Below is a small trained network, with its code and all its weights. Each question gives an input and a target symbol and asks what happens when units are switched off, that is, made to give their printed mean instead of their output.

import numpy as np


def w(rows, s, z=0):
    codes = np.array(rows[::2]) - 128.0
    scale = np.full(codes.shape[1], s)
    scale[-1] = z or s
    return codes * scale


def norm(h):
    return h / np.sqrt((h * h).mean(-1, keepdims=True) + 1e-5)


def softmax(a):
    e = np.exp(a - a.max(-1, keepdims=True))
    return e / e.sum(-1, keepdims=True)


def log_softmax(a):
    a = a - a.max(-1, keepdims=True)
    return a - np.log(np.exp(a).sum(-1, keepdims=True))


def net(x, mask):
    ids = ['Ωβγεηθπστψ'.index(c) for c in x.split()]
    T = len(ids)
    res = E[ids] + P[:T]
    u = 0
    for l in range(3):
        r = norm(res)
        for j in range(2):
            rows = slice(4 * j, 4 * j + 4)
            q, k, v = (r @ M[l][rows].T for M in (Q, K, V))
            z = softmax(np.where(np.tri(T) > 0, q @ k.T / 4**0.5, -1e9)) @ v
            o = O[l][rows]
            res = res + np.where(mask[u + j], z, o[:, -1]) @ o[:, :-1]
        u += 2
    return log_softmax(norm(res)[-1] @ U[:, :-1].T + U[:, -1])


Q, K, V, O = {}, {}, {}, {}
E = w([
[137,90,117,115,109],'Ω',
[133,80,130,135,110],'β',
[126,86,111,133,126],'γ',
[112,115,164,93,108],'ε',
[140,160,79,158,121],'η',
[118,85,138,124,115],'θ',
[255,125,195,97,142],'π',
[124,94,129,109,117],'σ',
[126,201,106,139,113],'τ',
[125,200,128,123,102],'ψ',
],0.02)
P = w([
[136,100,130,121,141],'0',
[141,100,140,145,106],'1',
[148,98,104,108,71],'2',
[145,106,86,68,104],'3',
[136,105,122,94,202],'4',
[127,116,180,174,196],'5',
[128,82,179,250,101],'6',
[109,108,128,183,8],'7',
[181,153,24,93,162],'8',
],0.012)
Q[0] = w([
[114,159,159,153,136],'L0H1',
[73,110,167,192,108],'L0H1',
[90,143,141,71,139],'L0H1',
[119,122,91,134,252],'L0H1',
[136,86,182,144,128],'L0H2',
[124,147,133,148,106],'L0H2',
[133,105,131,116,150],'L0H2',
[96,156,103,168,157],'L0H2',
],0.031)
K[0] = w([
[111,175,161,168,132],'L0H1',
[93,124,222,195,89],'L0H1',
[131,137,151,59,141],'L0H1',
[53,112,109,116,253],'L0H1',
[190,110,186,144,127],'L0H2',
[109,122,117,155,95],'L0H2',
[154,132,143,103,157],'L0H2',
[66,138,137,177,137],'L0H2',
],0.025)
V[0] = w([
[2,117,76,124,108],'L0H1',
[239,126,100,86,204],'L0H1',
[213,133,134,123,160],'L0H1',
[132,130,140,132,120],'L0H1',
[38,107,108,131,128],'L0H2',
[212,146,147,127,128],'L0H2',
[67,114,121,125,128],'L0H2',
[116,127,112,118,137],'L0H2',
],0.0074)
O[0] = w([
[166,107,86,160,2,117],'L0H1',
[195,202,171,8,220,169],'L0H1',
[127,149,159,73,194,162],'L0H1',
[117,123,131,143,140,122],'L0H1',
[34,87,69,95,159,7],'L0H2',
[222,156,177,153,87,243],'L0H2',
[52,102,82,113,170,32],'L0H2',
[117,151,128,128,133,110],'L0H2',
],0.0036,0.002)
Q[1] = w([
[101,133,35,58,149],'L1H1',
[101,156,172,71,151],'L1H1',
[123,133,130,88,51],'L1H1',
[118,140,186,151,204],'L1H1',
[129,163,200,101,250],'L1H2',
[112,125,184,213,130],'L1H2',
[171,128,227,164,97],'L1H2',
[191,142,125,28,57],'L1H2',
],0.022)
K[1] = w([
[175,129,241,189,190],'L1H1',
[105,116,123,211,117],'L1H1',
[82,140,102,122,216],'L1H1',
[139,109,110,161,42],'L1H1',
[168,97,156,222,3],'L1H2',
[159,136,72,47,41],'L1H2',
[215,125,142,66,83],'L1H2',
[187,143,242,133,224],'L1H2',
],0.02)
V[1] = w([
[40,114,38,192,173],'L1H1',
[62,125,246,109,96],'L1H1',
[184,99,164,213,114],'L1H1',
[245,92,132,108,134],'L1H1',
[3,117,247,45,58],'L1H2',
[110,97,194,47,110],'L1H2',
[222,122,214,89,129],'L1H2',
[137,70,45,172,187],'L1H2',
],0.015)
O[1] = w([
[102,79,171,169,196,81],'L1H1',
[66,141,194,118,58,33],'L1H1',
[164,119,114,201,87,158],'L1H1',
[168,203,97,176,141,231],'L1H1',
[52,143,225,60,3,6],'L1H2',
[121,164,187,113,108,113],'L1H2',
[149,75,192,115,130,194],'L1H2',
[139,204,114,198,196,160],'L1H2',
],0.016,0.011)
Q[2] = w([
[135,200,191,100,100],'L2H1',
[213,188,88,57,172],'L2H1',
[139,102,139,1,114],'L2H1',
[223,85,201,145,128],'L2H1',
[85,109,114,134,141],'L2H2',
[225,139,122,153,74],'L2H2',
[111,99,111,147,127],'L2H2',
[152,158,135,121,124],'L2H2',
],0.032)
K[2] = w([
[143,210,199,108,97],'L2H1',
[198,192,51,54,131],'L2H1',
[136,98,122,2,88],'L2H1',
[228,103,160,165,84],'L2H1',
[95,168,84,128,100],'L2H2',
[187,107,210,91,188],'L2H2',
[103,168,103,107,122],'L2H2',
[155,91,153,140,150],'L2H2',
],0.03)
V[2] = w([
[230,176,147,103,156],'L2H1',
[159,80,143,186,4],'L2H1',
[112,158,207,54,124],'L2H1',
[61,127,112,212,106],'L2H1',
[90,148,109,138,129],'L2H2',
[206,79,237,123,188],'L2H2',
[170,74,179,109,152],'L2H2',
[134,169,41,148,79],'L2H2',
],0.021)
O[2] = w([
[207,14,186,149,122,250],'L2H1',
[228,179,7,193,80,133],'L2H1',
[183,125,136,112,253,37],'L2H1',
[55,183,65,205,92,109],'L2H1',
[108,119,96,81,148,91],'L2H2',
[230,87,218,248,2,234],'L2H2',
[172,147,150,194,86,169],'L2H2',
[27,135,136,60,159,142],'L2H2',
],0.016,0.014)
U = w([
[205,59,241,115,110,97],'Ω',
[120,167,110,231,13,92],'β',
[13,119,219,166,151,191],'γ',
[68,171,177,49,74,252],'ε',
[152,86,63,164,225,89],'η',
[79,254,114,132,137,163],'θ',
[125,130,145,117,110,70],'π',
[166,217,210,82,212,106],'σ',
[57,29,94,73,56,144],'τ',
[174,157,42,24,80,123],'ψ',
],0.0092,0.0043)

Each question gives the input, a string of symbols that net reads in full, and the target symbol t.
The units are the heads (4 rows each of Q, K, V and O). Each row of codes is followed by its name. A weight is (code - 128) times the scale printed after its matrix; where a second scale follows, it is the last column's (O and U).
mask holds one flag per head, layer by layer. A switched-off head (its flag False) gives its mean, the last column of its rows in O, instead of its output. The means were averaged over made-up inputs and are rounded, as every weight is.
A unit's drop is (log p(t) with every unit on - log p(t) with that unit switched off) / (log p(t) with every unit on - log p(t) with every unit switched off).
The circuit of an input: a set's keep is (log p(t) with only the set's units on - log p(t) with every unit switched off) / (log p(t) with every unit on - log p(t) with every unit switched off). Starting from all 6 units, units are removed one at a time, each time the one whose removal leaves the highest keep (on an exact tie, the one counted first), for as long as the keep stays at least 0.8.
units of the circuit, in order: the units of the circuit, biggest drop first
most important unit: the unit with the biggest drop
heads that matter: for each layer, one digit per head in row order, 1 if its drop is at least 0.15 and else 0, layers parted by /
input β ψ γ η ε, target ψ: most important unit => L1H2
input η ψ τ θ ψ η ε, target θ: heads that matter => 11 / 01 / 11
input τ θ ψ η, target τ: units of the circuit, in order => (L1H2 L2H1 L2H2)
input η γ τ, target η: heads that matter => 00 / 01 / 00
input σ η β, target σ: units of the circuit, in order => (L1H2 L2H1 L0H2 L2H2)
input η η σ ψ η Ω γ, target ψ: units of the circuit, in order => (L1H2 L2H1 L1H1 L2H2)
input η η γ θ, target η: heads that matter => 00 / 01 / 00
input β θ ψ η Ω ψ, target ψ: heads that matter => 10 / 11 / 11
input η γ η η γ, target γ: heads that matter => 01 / 01 / 11
input η η Ω τ θ ε ψ ψ θ, target ε: heads that matter => 00 / 11 / 00
input η β β ε σ, target β: units of the circuit, in order => (L1H1 L2H1)
input β τ η Ω β, target τ: units of the circuit, in order => (L0H2 L1H2 L2H2 L2H1)
input ψ ψ γ σ Ω η η η, target Ω: heads that matter => 11 / 11 / 11
input γ β β η, target γ: units of the circuit, in order => (L2H1 L0H2 L1H2 L1H1)
input τ σ ψ η η, target σ: most important unit => L0H1
input Ω σ ψ η η ε β Ω, target η: heads that matter => 00 / 11 / 01
input γ γ Ω γ η ψ β η Ω, target ψ: units of the circuit, in order => (L1H2 L2H1 L1H1 L2H2)
input η ψ ψ γ η η γ, target γ: heads that matter => 01 / 11 / 11
input ψ η γ τ β Ω, target γ: heads that matter => 01 / 01 / 11
input η β γ, target η: heads that matter => 00 / 01 / 00
input β ε ψ η γ η η η, target γ: heads that matter => 01 / 11 / 11
input γ η η ε η Ω σ, target ε: units of the circuit, in order => (L1H2 L2H2)
input η θ η θ, target η: most important unit => L0H1
